In the rows, zero is written as 128.
Facts:
teski σ plumal; tusumek σ totrutim; tusumek σ flopok; tusumek σ plidugon; tusumek σ veton
stodesta σ zetrus; stodesta σ zaforum; stodesta σ nesi; stodesta σ makuzen; zivogrim σ dupo
zivogrim σ vuflol; zivogrim σ trubi; flople σ vetrol; moli σ gozuli; moli σ dupo
moli σ gretes; moli σ zupu; skigrak σ piger; skigrak σ plumal; zuflis σ zetan
zuflis σ stusi; zuflis σ podrim; zuflis σ kibok; vebra σ fazos; vebra σ dakan
stota σ deklan; mosti σ zaral; rikem σ pefubim; dusen σ revaplin; ludok σ dribrak
ludok σ poskim; bekifi σ roklu; gruvar σ griles; gruvar σ drigri; gatras σ veton
zokul σ totrutim; zokul σ zaskur; zokul σ trasugros; zokul σ zupu; zokul σ rezon
troklon σ fazos; flevur σ skiklem; flevur σ drurel; kigak σ mastan; kigak σ kodus
kigak σ roklu; kigak σ trusegol; sadran σ skobrar; sadran σ klimok; sadran σ rigus
gredu σ fazos; gredu σ kodus; bruklan σ dadas; bruklan σ stugrel; bruklan σ dribrak
bruklan σ pibim; bruklan σ guflu; bruklan σ vuflol; bruklan σ treka; bruklan σ drurel
bruklan σ gretes; bruklan σ rezon; kladreti σ stubredril; kladreti σ sedol; driplaplo σ klimok
driplaplo σ dekles; pusti σ budrik; pusti σ revaplin; pusti σ statu; gropen σ gromil
gropen σ podrim; gropen σ poskim; lumuk σ fazos; detrodrum σ dadas; detrodrum σ pibim
detrodrum σ statu; nudre σ gromil; nudre σ plotrok; kitres σ kegra; kitres σ veton
kitres σ zogrik; gatrakom σ vilubrim; gatrakom σ flimegan; stevem σ regril; zogral σ kifligi
zogral σ zaforum; skadran σ grapun; skadran σ badusu; skadran σ veton; skadran σ plumal
skadran σ toske; plovi σ deklan; plovi σ boflenil; klaklo σ pinem; zetre σ kluras
zetre σ stubredril; zetre σ stusi; guvike σ plotris; guvike σ pibim; guvike σ rezon
nutra σ kifligi; nutra σ stugrel; zasozo σ pigem; fimin σ flopok; fimin σ modris
keklotrir σ tusas; stepa σ trodra; trostak σ kegra; flekam σ stodrur; flekam σ pefubim
flekam σ gretes; flekam σ podrim; flekam σ mizon; taklos σ graplagri; taklos σ treka
taklos σ piger; dudruvo σ bebu; niklalol σ treka; niklalol σ zogrik; pluvo σ gromil
pluvo σ teskeflen; pluvo σ plotrok; selok σ plafi; selok σ stirove; selok σ flape
selok σ mufo; bridrodro σ zupu; vipu σ suse; vipu σ drigri; skobropir σ kiskon
skobropir σ plidugon; skobropir σ trubi; skobropir σ rigus; fimek σ kiskon; fimek σ gozuli
fimek σ lilir; teski ρ a; plotrok ρ b; tusumek ρ a; stodesta ρ c
zivogrim ρ c; zogrik ρ b; drurel ρ d; statu ρ c; flople ρ d
kifligi ρ b; moli ρ a; skigrak ρ a; zuflis ρ a; vebra ρ b
stota ρ b; mufo ρ c; makuzen ρ a; fusu ρ a; mosti ρ a
mastan ρ b; drigri ρ b; zetrus ρ c; dadas ρ d; stodrur ρ a
skiklem ρ c; rikem ρ d; trodra ρ c; kluras ρ a; dusen ρ b
grapun ρ a; zaskur ρ b; kegra ρ d; ludok ρ a; flimegan ρ b
dakan ρ c; pigem ρ d; nusto ρ d; kodus ρ a; bekifi ρ b
gruvar ρ b; plafi ρ d; gatras ρ a; vetrol ρ a; zupu ρ a
zokul ρ b; teskeflen ρ c; troklon ρ b; dupo ρ b; trusegol ρ a
flevur ρ a; kigak ρ c; luzer ρ c; budrik ρ c; kiskon ρ a
sadran ρ a; plidugon ρ a; gredu ρ b; bruklan ρ d; flape ρ c
kladreti ρ b; driplaplo ρ c; pusti ρ a; gropen ρ b; lumuk ρ a
griles ρ b; detrodrum ρ c; gretes ρ a; mugir ρ b; nudre ρ c
kitres ρ a; gatrakom ρ c; plotris ρ a; deklan ρ c; pinem ρ c
plumal ρ a; stugrel ρ c; stevem ρ d; graplagri ρ a; dribrak ρ b
bebu ρ a; zogral ρ d; skadran ρ b; toske ρ a; vuflol ρ b
treka ρ a; plovi ρ a; trasugros ρ a; sedol ρ b; klaklo ρ a
zetre ρ b; zaforum ρ a; roklu ρ a; tusas ρ b; piger ρ a
lilir ρ a; guvike ρ a; veton ρ b; nutra ρ a; zasozo ρ b
boflenil ρ b; gozuli ρ a; fimin ρ c; guflu ρ d; dekles ρ d
klimok ρ b; regril ρ c; rigus ρ a; skobrar ρ d; stirove ρ a
modris ρ d; keklotrir ρ d; stepa ρ a; rezon ρ b; trostak ρ c
flekam ρ a; stusi ρ a; taklos ρ a; poskim ρ a; dudruvo ρ c
fazos ρ a; revaplin ρ b; flopok ρ b; nesi ρ b; pibim ρ b
niklalol ρ a; pluvo ρ a; trubi ρ d; podrim ρ b; gromil ρ a
suse ρ c; selok ρ b; mizon ρ a; totrutim ρ b; badusu ρ a
bridrodro ρ c; zaral ρ b; pefubim ρ a; vilubrim ρ d; vipu ρ a
kibok ρ a; stubredril ρ c; zetan ρ d; skobropir ρ b; fimek ρ b

Known rows:
[145 106 103 139 145  50 126  75 139 141 137 126  50  79 117 118 121 128
 101 139 108  84 138  92 145  92  94 169 109  96 157 166 106 119 107 171
 140 105 170 106 131 136]: tusumek
[ 78  80 119  85 149  65  59 124 148  98 155 107  50 122 111 155 147 144
 102  90  98  88 121 144 180 142  95 160 101  99 153 124 138 128 107 130
 156  61 163  85 108 136]: guflu
[127 111 147  93 125  74  79  95 119 146 127 139  55  82 122 117 147 151
 149  90 143 103 144  77 131 117  84 184  97 153 162 131  91  70 153 138
 100 114 114 106 106 148]: kladreti
[118  81 141  86 132  58  64  89 162 139 134 128  35  82 111 106 124 151
 127  90 121  97 149  88 137 103  88 193  93 126 160 130 107  69 111 137
  94  87 123  95 109 160]: gropen
[123 108 122  96 135 115  92 130 111 140 117 133  95  85 132 101 153 139
 140 124 145 103 135  85 133 104  85 184 122 154 164 171  77 124 145 133
 129 125 134 117 124 110]: flople
[140 113 120 134 145  54 132  73 158 148 142 142  46  66 125 118 136 153
 101 140 126  89 141  84 122  98  96 149 133  99 137 170 107 109 113 186
 142 118 168  76 108 124]: skadran
[107  89 139 103 146  85  72 130 102 105 110 115  85 123  71 109 157 156
 112  81 118 101 156  80 162 154 101 184 138 145 167 137  80  77 157 145
 102  75 115 102 140 162]: stusi
[124  53 145 104  99  65  83  80 137 122 135 138  43  81 109 118 103 141
 136  92 140 107 152  72 133 103  88 185  99 141 165 138  82  63 150 167
  88  85 126 105 111 154]: zetre
[123 106 125 144 142  54 115 114 108 147 154 128  47  94  72 122 162 170
 117 112 121  38 144  92 173 148 123 139 149  93 119 144 128  93 155 176
 151  85 146  65 136 146]: plidugon
[123 110 155  91 126  97  98 101 145 149 131 153  51  78 121 111 119 156
 129 105 152  89 117  76 138 100  78 178 129 148 153 139  83 102 153 158
 123 124 126  76 112 111]: gruvar
[132  93 112 127 154  61 105  86 154 139 149 128  43  89 118 115 113 131
 101 120 109  85 142 116 153  96  97 167 120  88 150 164 125 115 109 174
 153  98 161  77 126 147]: niklalol
[ 77  88 119  93 146  96  76 128 139 138 157 109  50 120  82 141 158 175
 140  90 123  48 120 128 184 151  93 153 121  96 118 116 136  95 113 139
 151  63 115  69 118 133]: pibim
[137  82 117 145 147  61 127  73 147 147 140 147  46  67 112 121 115 129
 107 142 107  62 144  98 156  88 108 149  96 103 131 183 128 116 131 175
 136 109 159  83 112 138]: kitres
[134 100 120 137 141  60 128  75 104 139 141 138  81  82 105 154 154 129
 150 141 125  37 138  81 182 158 115 150  99 100 129 126 116 112 158 172
 152  70 161 101 117 137]: grapun
[ 93 112 153 122 120 113 116 117 129 138 130 135  62  77 103 130 167 158
 143 100 137  71 129  91 156 158 100 159 117 140 125 122 125  86 161 133
 152 106 117  71 100 131]: flimegan
[ 78  91 104 136 148 106 107 128 136 107 144  90  70 117  94 127 164 174
  95  87  93  77 149 137 161 110  88 125 141 108 152 118  85 115 112 138
 146  66 157 121 158 150]: vuflol
[116  67 105 132 121  91 125  88  99  97 136 128  94  84 122 155 164 124
 147 145  91  87 151 104 168 159 111 140  95 110 152 153  93 118 159 123
 125  66 155 118 108 140]: skobrar


Now the same elements, written a new way:
Known rows:
[137 139 154 199 142 152 140 120 151  95  74 145 146 141 109 150 108 142
 105 151 156 143 113 102 122 145 156 122]: zogral
[128 112 134  59  91 118 130 129 155 138 133 113 118 129 160 129 115  99
 108  99  81 129 127 130 126  65 149 106]: kifligi
[108 158 147 177 132 167 123 175 128 140 106 175 171 128 158  90 102  37
 152 144  97 129 176 102 107 140 157 124]: vebra
[152 145 146 207 147 167 135 110 128  96  86 146 156 142  99 141 116 149
 120 159 158 146 123 111 123 135 144 135]: rikem
[129 157 175 151 135 217 131 157 135 125  73 170 165 143 140 108 114  94
 143 138 117 140 160 140 127  88 141 114]: skobropir
[142 108 136 187 103  96 107 208  13  98 154  86  71 134 186 132 126  93
  89 116 170  94 112 168 149 155  99 102]: plumal
[122 158 145 190 168 146 132 181 133 129  89 173 126 139 101 119 118 118
 151 155 164 124 118 135 131 160 127 104]: sadran
[142 114 120  84  86 163 116 114 129 146 161 124 142 137 145 114 130 112
 137 112  90 137 146 150 130  50 130 126]: dupo
[136 118 132  65  91 135 127 123 138 147 146 110 125 130 156 120 122 106
 111 102  87 128 135 137 126  69 136 114]: sedol
[131 118  96 115 119  88 123 138 132 153 159 118 103 131 113 126 133 133
 134 120 140 115 100 132 133 141 116 113]: bebu
[121 107 124  52  89 112 132 115 163 123 126 110 111 122 163 138 112 102
 104  93  78 125 121 121 123  62 151 111]: revaplin
[135 117 124  68  90 137 126 118 134 143 146 109 128 130 157 121 126 105
 116  99  87 128 137 135 127  66 135 122]: mugir
[135 121 136  61  85 154 124 105 142 162 132 113 149 131 160 116 131 113
 121  97  96 131 137 131 130  91 131 120]: flopok
[100 145 191 159 178 164 144 148 126 115  98 136 143 123 123 134 130 137
 122 152 137 145 157 138 125 177 132 142]: driplaplo
[130 120 100 111 119  79 124 140 134 156 158 118 101 130 112 126 134 131
 133 122 140 116  99 133 133 143 119 111]: kluras
[137 154 111 173 184 123 130 156 117  82  82 178 121 124 102 127 121 132
 163 154 148 121 122 125 129 145 128 128]: ludok
[134 109 116  73  85 141 120 115 136 129 149 120 135 130 155 123 125 112
 127 104  84 131 138 139 128  49 136 126]: vuflol

Rows:
No name comes twice in this set of rows, the named rows included.
[138 114  92 128 116 107 114 139 124 159 173 130 120 137 100 118 142 134
 155 132 144 125 110 148 138 126 110 119]	gozuli
[194 142  56  47 178  43 133 107  79 128 162 125 109 109 100 120 150 160
 149 126  99 117  95 119 129 146 117 133]	gromil
[144  94  91 130  90  95 125  61 150 107 145  98 127 127 118 158 127 162
 105 119 132 137 100 102 125 108 141 141]	dadas
[137 160 126 173 187 130 133 172 117 108  89 175 124 131  98 122 124 129
 156 156 151 123 120 131 130 153 129 116]	zuflis
[118 161 143 178 151 184 123 143 126 134  54 175 169 133 123 114 139 128
 165 145 186 123 126 115 139 208 111 128]	tusumek
[111 139 165 194 167 202 125 129 105  99 122 155 169 129 106 126 143 157
 164 170 142 157 179 158 132 140 115 172]	bridrodro
[147 110  76 157 105 147  99 127 111 148 192 147 142 142  81 109 153 149
 190 148 148 135 127 167 144  98  98 141]	zupu
[137 148 112 225 160 185 111 162 109 104 111 195 151 142  78 110 133 139
 195 174 166 137 137 158 139 113 113 138]	moli
[115 163 149 173 149 176 125 137 122 130  35 170 168 128 138 117 138 124
 154 137 187 117 123 106 139 224 112 130]	gatras
[135 118 107 215 136 150 125  87 145  32  72 163 145 126 108 161 113 159
 137 155 149 143 124 102 124  93 150 160]	bruklan
[142 155 115 186 180 140 128 166 112 100  94 184 128 131  92 120 125 131
 168 162 149 126 125 136 131 140 125 125]	flekam
[154 122  77  84 141  65 126 126 111 133 157 123 106 117 105 124 139 144
 141 124 119 117  97 128 131 134 119 124]	poskim
[131 120 108 114 117  96 123 147 137 171 160 120 114 138 109 121 136 125
 135 124 143 122 100 140 136 152 117 105]	rigus

Now the same elements, written a new way:
Known rows:
[148  76 136 178 154 162  87 109 146 115 127 155  87 139 113 153 109 161
 149 127 130  97 157 129 109  81 118 118  92]: gromil
[ 34 147 138  93 126 162 108 116 117 113 113 100 177 105 153  87 131  79
 104 144 168 181 114  63 137  88  96 158 164]: statu
[149 112  99 116  93 110 116 130 116  85  94 142 108 155 144 151 124 158
 158 147 112  79 153 165 163  86  82 104 153]: badusu
[129 129 149 115  87 125 157 127 138 128 120 141 138 174 119 128 149 100
 149  80 115  99 187 164 155 112 121 121  97]: flevur
[131 115 170 119 146 147 108 127 127 157 129  97 115 104 167 119 137 173
 109 146 149 175  88 111  95 172 117 127 164]: drigri
[156  93 140 137 130 162  92  98 136 120 104 109 128 105 157  88 157  91
 138 136 123 145 114 115 122 180 145 158 164]: rezon
[157 102  77 167 150 135  83 121 114  96 149 109 145  88  76  84 146 128
 120 165 147 131  77  84 143 108 179 114  77]: trubi
[ 58 159 131 137 146 144 113 112 132 117 115 128 156 105 141 107 109  77
 120 139 138 143 119  79 133 100 123 163 155]: skiklem
[124 116 108  34 132 137 167 157 144 142 159 134  97 127 107 167 119 132
  79 109 132 159 103 171 104 247 112 115 154]: zetre
[ 32 158 137  87 126 152 117 126 115 124 117  94 170 110 150  98 127 100
 101 139 167 182 110  71 125  97  98 153 161]: budrik
[130 128 142 115 101 115 151 134 121 142 138 127 130 162 122 151 133 145
 139 104 117 115 172 155 133 104 112 104 112]: mosti
[172 145  99 103  56  76 170 139 118 122  91 152 146 168 109 167 143 131
 154  94  87  76 165 183 169 117 145 122 102]: tusumek
[138 117 161 122 143 140 117 132 131 157 130 110 115 106 163 124 136 161
 109 140 147 164  88 125  97 177 126 128 156]: boflenil
[177 134 131 119 115 113 163 123 135 171 112 138 140 117 124 144 148 132
 116  90 119 126  93 143 120 207 203 159  95]: fimek
[ 45 143 137 158 160 141 102  85 142 112 111 134 149  77 149  99 108  57
 132 140 124 111 123  65 151 107 129 160 152]: stugrel
[ 51 161 137 133 154 136 104 119 118 134 127 113 147  91 146 121 102 122
 107 159 142 167  99  63 113  90 112 143 166]: deklan
[ 84 190 107 119 106  92 161 141 130 130  95 151 159 113 123 145 103  97
 117 130 109 132 106 114 141 115 136 166 134]: fimin

Rows:
No name comes twice in this set of rows, the named rows included.
[ 31 123  74  64 172 153 101 112 108 105 155 110 121  88 108 158  83 105
  87 173 142 180 114  72 108 130  89 118 193]	stubredril
[143  99 101 116 101 119  98 126 113  75  94 137 110 150 155 144 125 163
 160 160 118  86 151 159 166  75  72 102 157]	plumal
[ 72 185 111 117 107 100 153 150 136 108  91 156 148 114 142 135  97 105
 116 135 122 119  99 124 152 112 109 164 150]	trostak
[135  92 118 130 104 146  95 103 124  78 106 126 130 150 148 110 144 112
 166 133 121  89 173 139 170  84  90 116 140]	treka
[106 124 181 160 197 105 114  95 154 162 150 141  92  67 173 135 119 144
 131 141 110  93  89 108 130 203 140  97 147]	nesi
[108 136 153  65  62 134 171 149 120 137 131 108 164 182 129 125 164 122
 123  75 143 135 181 162 152 114  98 111 102]	pusti
[141 134 118 103  65 100 165 156 132 101  97 161 125 176 136 150 128 142
 148 103 110  71 160 196 179 106  82 114 124]	skigrak
[172 111 132 139 121 137 111 110 129 138 109 112 124 108 139 109 153 107
 134 136 113 143 110 124 112 186 158 158 162]	zaskur
[105  80  83  57 137 153 114 112 103 112 164 110  99 147  89 174 118 137
 121 141 120 137 177 137 120 132  84  69 154]	kluras
[ 77 149 139 177 167 140 110 127 154 126 106 161 122  99 133 135  75 129
 110 142 145 134  89  86 107  90 126 169 116]	teskeflen
[127 108 116 167 143 158  85 137 141  79 147 116 138  97  97  47 146  93
 124 158 151 141  98 103 153 112 123 119 105]	drurel
[142 124  94 155 145 138 129 171 152  99 165 147 112 115  59  93 119 114
 102 132 136 140  94 137 125 139 135 112  81]	rikem
[ 87 110 167 162 183 100 102  71 137 139 165 139 105  99 151 152 116 133
 164 138  91  52 173 104 154 108 119  56 125]	zaforum
[152  93 154 149 147 168  98 104 150 118 106 131 111 109 155  95 137 109
 127 122 141 134 100 127 120 182 140 158 135]	dribrak
[137 141 171 209 120 134  98 184 145 134 161  97 119  95  99  64 131 140
 116 175 125 196  88 112  90  94 102 102 148]	plafi

The same elements again, as new rows of numbers:
Known rows:
[210 149 108 208  54  96 139  76 213  80 157 175 103  87 124]: fazos
[160 166  93 149 133 116 142 101 143 139 165 149 151 146 105]: kibok
[171  97 177  99 157 136 106 144 140 169 125  99 148  93 122]: niklalol
[188 116 160 106 148 131 111 103 116 164 113 119 159  97 128]: sadran
[106 141 140 113 112 117 157 136 145 116 160 172 157 136 123]: stirove
[149 177 126 143 107 160 106 158 143 124 133 159 191 201 101]: gromil
[198 119 144  96 112 151 107 110 110 170 108 111 185 104 121]: zuflis
[142 151  94 107  98 123 164 104 127 135 173 155 171 124 118]: pefubim
[ 53 113  91 153 119 133 140 167 122  98 126 113 121 144 159]: nesi
[ 74 139  76 161  92 148 106 154 117 100 111 125 142 194 142]: plotrok
[ 47 120 106 161 125 119 129 157 123  85 116 135 101 163 150]: griles
[105  83 140 136 136 130  87 131  84 124  66 102 105 114 158]: gruvar
[ 83 125  70 177 141 128 136 135 109 104 128 107 101 152 142]: revaplin
[147 137  66 140 123 143 157 128 135 143 165 116 134 142 136]: skiklem
[140 136  97 149 105 131 153 127 150 115 161 138 122 134 133]: dakan
[132 142 118 146 136 127 156 132 129 118 148 151 119 154 131]: stugrel
[161 133 159  59 127 147 124 103 109 148 100  81 129  74  93]: zogral

Rows:
No name comes twice in this set of rows, the named rows included.
[131 127 121 140 106 141  36 105  66 135  32 131 131 192 141]	gropen
[244 111 199 193  83 128  89 132 214  87  95 123 103  45 129]	lumuk
[ 74  56 139  93 129  86  65 126 148 174 120  99  67 130 161]	skadran
[ 49  95  70 141 140 112 111 165 189 153 172  84  72 170 139]	veton

